Each row is followed by its class.
[  61  194 -167 -195  115   -7  164  -69  -39  -68   18   76 -102  128
  -39  -20  -45  -38  -78 -151  -47 -182  346 -115 -177   80  -65  -59
  -17  178   82  162   76]  J_472
[ -94    7  200 -387   -4  -48  130  -59   97 -127 -291  -24 -152 -120
   46 -477 -119 -220   79  236  -85  -26  323  266   -8   22   41   35
 -116   49  104  -22 -280]  J_501
[ 333   42  363  273  132  129   68 -276   42  351   23   -3  175  161
  -65 -279  408  250 -122 -177   58  139 -256 -210  202  -57  -15  310
  219  -42 -200   -3  159]  J_439
[ -99  -76  -68   84  -16  -58  165  -90  291  339  142  -97   62   51
   24 -214 -104   12 -130  -89 -138  163  -72   80  -39  105 -131  -66
  -29  248   45   32   -4]  J_190
[  63   75  -60   34   47   53  182  -31  110  267  168    1  -28  310
  -16 -264 -132   70   33 -136 -180  165  106  -14 -202   71  -20 -135
    0  178  -45   34  -71]  J_472
[  29  -84  274  202  308 -199  336 -174  194  399  459  -22   85   60
 -107   68  281  261  -69 -522 -258  232 -231  -26  137   41  -80 -321
  274  -91  -40   93  256]  J_98
[-100  190   59  543   99   60  204    0  328  415  404   14  228 -107
   29  -11   93   99  477 -518   78  370   58  271  317 -119  151  173
 -188 -255 -191   47  212]  J_886
[ -71  -18  333  275 -438 -150 -225 -218  311   71  -73 -260   73 -338
  296  -58    1  226  750 -191  -28 -139   29  -48  364  152 -104   84
 -295    4 -362 -109  451]  J_342
[-105  327 -174 -561   83 -398   70  -48  -54 -170   24  -96   48  139
  259  157  -73   22   20   59  113  -99   44 -199  -87   97 -168 -245
 -184  166   39  -97  193]  J_341
[  59  201   34  -12  552  -61  112  -63  -58  450 -129 -130 -259   68
   76  239  -23  285  249   18 -106  156  -54  104   81  197 -285 -321
  485 -163  -78   16  297]  J_501
[  85   73  251  337   48   65  207 -221  299  175   91   57   29  140
 -108 -355    3  338  -27  -81    4  117   50  133  123   30  -45  157
  409    2   39  287  -13]  J_501
[-269  315 -185   44   48   70  218  306  303  159 -115  -30  -83 -120
  236 -141 -218   17  252 -125    9   95  -27  158 -125  120  174 -184
 -132  120  112  170   90]  J_342
[-128  -28 -135 -226  131  -53  176  124 -256  195 -161  131  -72  103
    1  157 -279   36  156 -134 -177  168 -160    3 -173 -164  -35 -171
 -306   19  171  -15  -24]  J_439
[   5  160 -254  128   51  -45   15  119   14  152  -20  210  -78 -181
 -501  304 -362  121   55 -145  -62  214 -110  -11  -80   74 -287  -22
   18    1  108    7  -79]  J_341
[-185  318   -7  260 -322 -122   17 -152  462  140   33 -223  119 -194
  372  316 -248   96  515 -350  -86  132   95 -278  312   25   78 -112
 -283    4  -66 -183  301]  J_93
[-154  142  -76 -155  -94 -135  200 -127  143  -33  179 -125  -25  -61
  170   27  -63  -77    1 -168  184 -191   13  123  -58  144   55  -63
 -267  265   42  -36 -120]  J_472
[  75 -124   40  -25  197 -102  -42  -80   87  -92 -175 -169 -271 -119
   27  -56  202  359   20   70 -370   46   49 -215   88   70 -198   83
  267 -108   48  128  -20]  J_341
[-158   44 -170 -137  158  -10   89   56  179  555  185   75  107  192
  348 -306 -259  -33  237 -105   16  146 -214  142 -319  169  -61 -228
 -213  170  -33  137  127]  J_342
[ -73  -99  100 -182   53  270 -288   83  156  302 -142   89  -41   28
  206 -337  106   19  322  184 -361   71   39   32 -133  315   23   70
  256 -278  -93 -254   95]  J_341
[ -76  -60   -4  342 -103  -71   58  102  348  461 -162 -114 -154 -254
   23   66   34  238  477   -9 -364 -200 -629 -133  -75  308  -91  -29
  336  107   29  236   61]  J_190
[  55    6  -22  277   93   56   -9   36   96  321 -245 -253 -244 -102
  181 -107 -109  308  293 -167  210   -2 -299 -105  116   98  -50  -11
  -86   68  -58  272  -97]  J_341
[-143   79  -24 -454  -12   85  236  -84  -16  -30   44  -41  -47 -130
  183    6  -74 -201  151 -105 -252 -164  160   85 -126   29  -40   36
 -181  191  101  -55   18]  J_472
[  66  -53 -112  230  168  240  301   81  192  285 -188 -139 -232 -116
  341 -211   76  303  351 -327    8    6 -383 -128   25  -33  171   43
 -123  -48  -62  145  282]  J_439
[  70 -303  319  107  -74 -180  103  -17  113  231 -277 -247 -114 -166
    9  212  440  117  207   77 -222   -5  -62  -78  365  -53 -254  124
  225 -222  129  209   69]  J_535
[ -28  200 -308   80   12   29   16  103  112   41  120  -17   81 -102
   59 -145 -330   98  239   46   42  -95  -36 -158 -157 -120   31  283
  132   -5  -38   96 -150]  J_535
[ -71  239  408  -96  -18 -183 -108 -410  236  354 -162 -197  274 -123
  348 -159  364  317  241   59 -106 -208  -98  221  185    3 -197  270
  -78  374 -376   -6   77]  J_886
[  41  218 -106 -202   20   64   16   12  198  307 -340   73 -114  -82
  -24 -370    9  -42  106  209 -497   91   28  175 -116  -30 -161   97
  144   78   97  137   21]  J_535
[ -52   92 -105 -177 -284   70   -1 -125  249  117  139   51   14   63
  177    3  152    8   23  -21 -386   99  -34  153 -206  140   31   55
  -24  118   81 -127   19]  J_472
[ -16  -21   86  -95 -111   20  192  137  179   44 -170  -44  -54  -27
  143 -128  142  -16   28  -11  -59 -211  -70   84 -121  231  -46  112
 -210  136   60  -97   23]  J_98
[  46  -58  -91  -50  -79   27   91   -5  140  156 -231  -18  -57  -34
  -13 -274  -62 -209  -64   24  -90   45  305   85  -90   70  108   12
   59  109   55   65  -83]  J_93
[ 231  137   44  -57  213  251  135 -284  165  358  173   -4  -10  -59
  306   17   91  192  437 -358 -115   54 -340  -22   72  -73  -28   55
  -83  245 -256  233  172]  J_342
[ -67  -91 -208 -155  236 -122  306  -51   75  363  -69  134 -179   58
   72 -122 -109 -113 -110  -89 -105  341 -132  387 -130   78   26 -242
 -132  147  213  -60  214]  J_342
[  96 -204  247  606 -168  184  262 -306  234  212   89 -115  -16  -94
   90 -329  442   86  288 -417 -168   86  242 -372   89  101  453  356
  131 -197  -50  207  209]  J_98
[-106  417 -242 -265   68   35   28   64   51   93   23  185 -128  -84
    2  -78 -134   67  123  -79 -136 -181   12  257 -255    7   11  113
  -77  203   97  -38  -85]  J_535
[  32   -2  -48 -311    6  107   80   13   -7  125   10  198 -198   24
 -312 -248  -41    2 -210  124 -290  -16  -34  183 -290  248 -227   26
  330   90  197 -151    9]  J_439
[-225  439 -260  -93    3 -103  173  296  314  345 -171   21 -186  -52
  109 -125  -66   59  121   44 -239  -75  121    7 -280  -57   36  -77
  212  248  348  327   -5]  J_341
[-107 -123   67   51  353    2  169  -30  396  235  210   11   83  -30
  153 -247  207  348  189   48  -88  -73 -214   13  101 -148   55   27
  448   30 -216  -30  243]  J_439
[-154    7 -107  177  487  145   59  -45  250  167   28  -95 -293 -219
  348 -135  150  261  285 -290 -396  -29 -245   12  155   94  158    0
   22  -57  -29   -7  215]  J_395
[-154 -123  162  444  134  197   58 -115  236  301   60 -154 -297 -213
  -52 -407   38   46  134 -224 -306  140 -230  -84  160  296   42 -188
  -64   39  -34  -86  241]  J_342
[-152  -56 -140 -245 -213   31  -51  -18  382  164   22  -78  250 -159
  137 -235  117   20 -147  193 -329  -83  -89  102 -298  215 -229  144
  126  318  -54  178  -83]  J_98
[ 122 -175  210 -112  219   29 -188 -206 -236  117   22  177  -79   35
 -328   56    2  135   80  -65   15   71  -69 -375   94   72 -477   41
 -207 -264   23   87  -82]  J_98
[ -64  131  -77   42  214 -139  121  114   22  220    2 -125 -195   74
  105  300  -32  178 -193 -210 -196 -169  -92  -67 -236  311 -136 -357
  191  275  132  103   18]  J_31
[ -45 -225  258  101  272   30  489 -188  179  191  271 -140  -18  -87
   50 -291   14  -86  431 -263  -93  313   97   83  297  -56  155    2
   33 -134 -123  -32  134]  J_472
[  79 -118   96   36  104 -129 -289 -518  202  174 -152 -129  103 -516
  158 -370  713 -117  186 -276 -255  184  207 -182  257  -43  148  413
 -521  -55 -401   80  160]  J_439
[ -12 -271   82  192  301  -46   14  -13   11  384  107 -128 -127 -207
  -55 -436  328   26  102  -50 -225  146 -178  -81   13  106  -65  182
  265  -84    8  258  146]  J_395
[-139   77  -35  -19 -155   89  -40  180  262  121 -156  -61 -146 -181
   16 -108  -82  111  265 -134 -321   22  -74 -158 -119  225   21 -151
   56  234   63  177    2]  J_535
[ -43  -42 -150 -141 -313 -172 -155   -6   77   18 -116   80 -132 -287
 -268  336  -82  -37 -112   34  -82  -20    6  113  -66    7 -260  -11
 -116  109  232   53 -196]  J_190
[ -77 -268  418  402 -334   37 -185 -175  232 -183 -348  -14   70 -507
 -232 -144  -36   74  153   25  189 -115   58  -88  270  300 -303  225
 -302 -226 -126  126   19]  J_31
[  92  312 -237  114   12   33 -118  107  -90  141  -42  157  -28  102
   14   25 -170 -217  166   56 -256   35 -103  -84 -337   97  177 -175
  -26   97  -72  -35  127]  J_93
[-138  256 -283  -40  103 -100  245   77  307   90   25  -81 -125 -101
  281  -12  -55  107  107 -248 -212  111  -92  128  -21  -58  163 -237
 -125   46   65   -7  148]  J_31
[ -51  126  137   24 -268  126  101  228   86  116 -334  199  -50   75
  -94   67 -353 -149   10  145 -100   15  294   99 -197   58    5  -86
  164  -41  328  -12 -150]  J_886
[-140  259 -173 -134   80   38   97  276  105  185   13  196  -99 -207
 -248  -69  -52   42  226  -95 -189   46   -4  -53 -124  -60 -125  164
   51  -50  248  171    7]  J_93
[-251 -260  498  185  -13  163  269 -121  268  256 -320  -28   86 -193
   31 -754  -15 -531  281  227 -139  290  122   44  286   41  430  200
   -5  -50  113    7 -138]  J_342
[-114   -5  110  -66  -70   38  -71  -12  -47  -99 -134  165   63 -247
  -93  -63 -275 -220  -14   53   63 -141  177  168 -220  169   43   43
  -87  164    6   46 -151]  J_93
[-251 -409  468    1   11  142  155   55  162  332   50    7 -118 -454
   13 -468  323   35  126 -425 -150  169  184   64  -79    9  160  -51
  -43  -66   75  125  240]  J_886
[-313  291  -24 -389   52  -78    3  164  174  136 -183  -35  131 -350
   34 -318 -224  -36  203   71 -140  -65  200   81 -149   38 -178   43
   64   53   71  332 -151]  J_98
[-159 -118  -19  515  -17   75 -215  331  128  547 -198  -57  -17 -159
 -191 -138  -57  -77  290 -119   45  111 -177 -411  164  171 -144  139
 -123 -309  149  185  -23]  J_341
[ -67 -123  747  240  -44  -22  -44   35  217   67  142  109 -168 -253
 -127 -400  117 -200  183   17   18  -65  130 -139   35  237  -16 -143
  169 -286  126  -51  254]  J_501
[  -2   97 -233  -55  -79  154  -50  136   56  206  -58  225  -23  198
    8  -10  -92 -327   37   82 -192  112 -212   33 -159  233  -35   15
 -250  107  220  -44   52]  J_93
[-202  252 -255 -399   48  -96  110  228  -45  136  -77   33  -39  -65
  -91  164 -234   72  314   44 -296 -110  257  128 -167 -113 -136  149
  191  -28  183   36 -279]  J_501
[-104  130 -117  324  423  -89  -12   47  222  406  251   28 -162 -354
  -68  430 -197  282  179 -335   -1  297 -220   21   10  131 -145 -246
  303 -103   -8   -6  247]  J_501
[ 174   92  -82 -126   70  -59  208 -186    5   75 -103  -48 -150  -38
   66  135    6   95   79  -68   48    8  -86  166  -44   64  -94  -92
  -42  183  -85   88   44]  J_31
[  77  260   -3  -35  -45   54  125  -36  176  -35   17  -85   29 -170
   55   -8   71   19  -33  -18 -183    5  170   -9 -126  -70  149   43
  307  144  -56  138  -94]  J_93
[ -47 -154  162   81  284  180  195   48 -134  149 -358  -57 -466 -293
   49   27 -278  239  417 -292  135    5 -190  -65   79   96 -253 -251
 -493 -289   18  -41  234]  J_501
[  99  -78  311  347   12   48 -233 -114  597  369  -77   83 -107 -290
   16 -271  383    4  289  -29 -159  280 -156   35  188  350  -35  -51
   46   47 -248 -167  541]  J_472
[ 108  406 -206 -509 -113   59   78  -83  -46 -248  172   74  112   18
 -184   57   70   62   13    9 -265 -196  128 -199 -143 -143 -319  293
   -9  -18   70  226 -286]  J_472
[ -31  -24 -182 -231 -286   40  -70  -83   38  117  -83  172   46 -177
 -194 -180 -275 -182   87   79 -172   60   64  -41 -311  -56  -11  -29
 -103  135   14   47 -145]  J_98
[-149 -116   67  899 -271 -174   -5  -82  385  188   65 -235   61 -284
 -126 -289  -24    6  301  182  307  200 -195   47  249  203  138  127
   85  -35 -185   79  210]  J_98
[  28   92 -224 -203 -100   39  255  -51  -72  -38  160  152   63  -39
  -56  -79 -335 -191 -128 -194   99   69  108  275 -295  -81   54  -68
 -208  257   82  198  -70]  J_342
[-206 -125   62  200  417  433  305  202   98  425   -4  201  -14 -106
 -106 -371 -316   45   26  -59   36  158 -135  234  -77   19  -28   36
  455 -179  257  511  -58]  J_342
[  87  -90   61  -52 -223  136 -296 -343  266 -265   -4  -51   58 -510
  -87 -395   22  111  297  313 -149 -280 -293   22 -137  360 -110  304
  278  159 -411  268 -275]  J_535
[  77  283 -221 -126 -100  148  145  -44   27  -51  151  -43  -66   53
  -97   23  -43  191  193  -54 -307    2 -157 -278 -183   18 -158  146
   14   95   35  193 -199]  J_472
[ -99 -380  499  520 -105   91 -241  119  -11  389 -393 -106  -12 -179
 -213  -39  320  168  107   29 -167  -67 -320 -359  201  269 -251   39
   64 -146  -12  108  186]  J_342
[ -22    9  138 -118  231   79    3 -409  182 -103  335  -81  211 -328
  -21  -65   38   87   -1   24   84  104   -6   84  203  192 -335  313
   36 -200 -258 -121  -51]  J_98
[ -73 -537  355 -185   44 -134 -199 -324  277 -151   -9 -151   39 -431
  323 -341  351  151   45   46  -49  344 -139   50  212 -124  -44  -13
 -461   -4 -331 -117  122]  J_31
